Below are the code and all the weights of a small trained network. Each question names an input and a class and asks about switching units off, where a switched-off unit gives its printed mean instead of its output.

import numpy as np


def w(rows, s, z=0):
    codes = np.array(rows[::2]) - 128.0
    scale = np.full(codes.shape[1], s)
    scale[-1] = z or s
    return codes * scale


def norm(h):
    return h / np.sqrt((h * h).mean(-1, keepdims=True) + 1e-5)


def f(y):
    return y / 2 * (1 + np.tanh(0.7978845608 * (y + 0.044715 * y**3)))


def log_softmax(a):
    a = a - a.max(-1, keepdims=True)
    return a - np.log(np.exp(a).sum(-1, keepdims=True))


def net(x, mask):
    res = np.array(x, float).reshape(1, 4) / 4 @ E
    u = 0
    for l in range(4):
        y = f(norm(res) @ A[l][:, :-1].T + A[l][:, -1])
        res = res + np.where(mask[u : u + 10], y, B[l][:, -1]) @ B[l][:, :-1]
        u += 10
    return log_softmax(norm(res)[-1] @ U[:, :-1].T + U[:, -1])


A, B = {}, {}
E = w([
[163,200,142],'x0',
[87,151,60],'x1',
[130,129,131],'x2',
[3,164,208],'x3',
],0.0056)
A[0] = w([
[135,122,136,71],'L0N0',
[163,103,104,195],'L0N1',
[149,221,138,170],'L0N2',
[178,57,133,81],'L0N3',
[59,188,26,250],'L0N4',
[216,9,141,100],'L0N5',
[67,120,145,173],'L0N6',
[86,24,105,143],'L0N7',
[71,161,172,154],'L0N8',
[88,191,203,186],'L0N9',
],0.012,0.0026)
B[0] = w([
[130,163,79,117],'L0N0',
[240,72,147,179],'L0N1',
[139,124,166,184],'L0N2',
[92,109,139,176],'L0N3',
[173,70,192,254],'L0N4',
[118,125,85,243],'L0N5',
[163,24,89,192],'L0N6',
[169,195,195,212],'L0N7',
[112,3,137,208],'L0N8',
[81,60,106,235],'L0N9',
],0.007,0.0056)
A[1] = w([
[214,170,127,65],'L1N0',
[151,70,191,159],'L1N1',
[150,104,80,83],'L1N2',
[135,98,47,126],'L1N3',
[159,132,4,60],'L1N4',
[99,51,193,84],'L1N5',
[162,88,77,252],'L1N6',
[101,115,47,57],'L1N7',
[149,127,2,99],'L1N8',
[133,133,150,104],'L1N9',
],0.0092,0.0022)
B[1] = w([
[153,52,75,179],'L1N0',
[182,143,231,254],'L1N1',
[135,144,126,145],'L1N2',
[172,142,115,150],'L1N3',
[90,165,34,150],'L1N4',
[108,175,100,242],'L1N5',
[255,194,221,221],'L1N6',
[110,115,154,114],'L1N7',
[156,83,111,149],'L1N8',
[117,107,164,128],'L1N9',
],0.0059,0.0056)
A[2] = w([
[86,155,134,84],'L2N0',
[194,130,71,126],'L2N1',
[222,144,143,138],'L2N2',
[213,222,122,113],'L2N3',
[165,157,199,128],'L2N4',
[106,133,99,73],'L2N5',
[255,72,148,7],'L2N6',
[95,120,72,70],'L2N7',
[149,111,89,156],'L2N8',
[158,92,166,56],'L2N9',
],0.0096,0.0022)
B[2] = w([
[78,96,253,112],'L2N0',
[94,61,205,168],'L2N1',
[41,167,231,213],'L2N2',
[21,139,176,178],'L2N3',
[185,182,156,178],'L2N4',
[62,148,145,110],'L2N5',
[74,124,100,254],'L2N6',
[92,146,120,110],'L2N7',
[177,151,180,139],'L2N8',
[146,189,133,172],'L2N9',
],0.0053,0.0078)
A[3] = w([
[127,20,166,47],'L3N0',
[144,89,172,218],'L3N1',
[194,82,154,6],'L3N2',
[254,77,64,149],'L3N3',
[210,119,92,60],'L3N4',
[114,96,164,86],'L3N5',
[77,179,164,241],'L3N6',
[197,150,89,136],'L3N7',
[141,65,199,87],'L3N8',
[125,53,113,174],'L3N9',
],0.01,0.0016)
B[3] = w([
[105,183,105,227],'L3N0',
[190,134,153,225],'L3N1',
[100,147,169,194],'L3N2',
[140,60,147,177],'L3N3',
[6,34,134,142],'L3N4',
[160,121,61,169],'L3N5',
[190,73,87,145],'L3N6',
[1,79,108,134],'L3N7',
[177,179,97,254],'L3N8',
[162,138,102,166],'L3N9',
],0.0074,0.0078)
U = w([
[189,103,168,227],'0',
[111,8,154,166],'1',
[196,188,188,142],'2',
[193,159,182,149],'3',
[116,226,116,133],'4',
[82,161,59,25],'5',
[78,165,56,41],'6',
[107,223,38,3],'7',
],0.012,0.0067)

Each question gives the input, the list of numbers given to net, and the class t.
The units are the neurons (one row each of A and B). Each row of codes is followed by its name. A weight is (code - 128) times the scale printed after its matrix; where a second scale follows, it is the last column's (A, B and U).
mask holds one flag per neuron, layer by layer. A switched-off neuron (its flag False) gives its mean, the last column of its row in B, instead of its output. The means were averaged over made-up inputs and are rounded, as every weight is.
A unit's drop is (log p(t) with every unit on - log p(t) with that unit switched off) / (log p(t) with every unit on - log p(t) with every unit switched off).
The circuit of an input: a set's keep is (log p(t) with only the set's units on - log p(t) with every unit switched off) / (log p(t) with every unit on - log p(t) with every unit switched off). Starting from the 12 units with the biggest drops (on a tie, the unit counted first), units are removed one at a time, each time the one whose removal leaves the highest keep (on an exact tie, the one counted first), for as long as the keep stays at least 0.8.
circuit, biggest first: the units of the circuit, biggest drop first
unit that matters most: the unit with the biggest drop
top k neurons: the k neurons with the biggest drops, biggest first
k most important neurons of layer l: the k neurons of layer l with the biggest drops, biggest first
drop when u is switched off: that unit's drop, to one decimal
input [-1,-2,-3,5], class 1: top 3 neurons	L0N9; L0N8; L0N1
input [5,1,-2,7], class 1: unit that matters most	L0N9
input [-7,5,2,5], class 2: top 2 neurons	L0N7; L3N0
input [1,-2,-1,5], class 1: circuit, biggest first	L0N9; L0N8
input [1,-6,4,-6], class 1: top 4 neurons	L0N5; L0N4; L0N7; L3N4
input [-5,6,1,-7], class 1: circuit, biggest first	L3N4; L3N7
input [-7,-1,-5,-4], class 2: top 2 neurons	L2N2; L0N7
input [4,-3,5,-7], class 1: 4 most important neurons of layer 0	L0N4; L0N5; L0N7; L0N8
input [1,5,-1,-7], class 1: 2 most important neurons of layer 1	L1N4; L1N1
input [-7,8,5,6], class 3: top 2 neurons	L0N4; L0N7
input [-4,-4,-1,-8], class 1: 2 most important neurons of layer 1	L1N4; L1N1
input [3,-4,-1,-7], class 1: 2 most important neurons of layer 3	L3N4; L3N7
input [2,5,0,8], class 1: top 2 neurons	L0N9; L0N1
input [-1,-1,-1,-8], class 1: 2 most important neurons of layer 0	L0N4; L0N5
input [-8,-2,-7,4], class 2: drop when L0N7 is switched off	0.3
input [-6,1,-4,3], class 2: drop when L0N7 is switched off	0.2
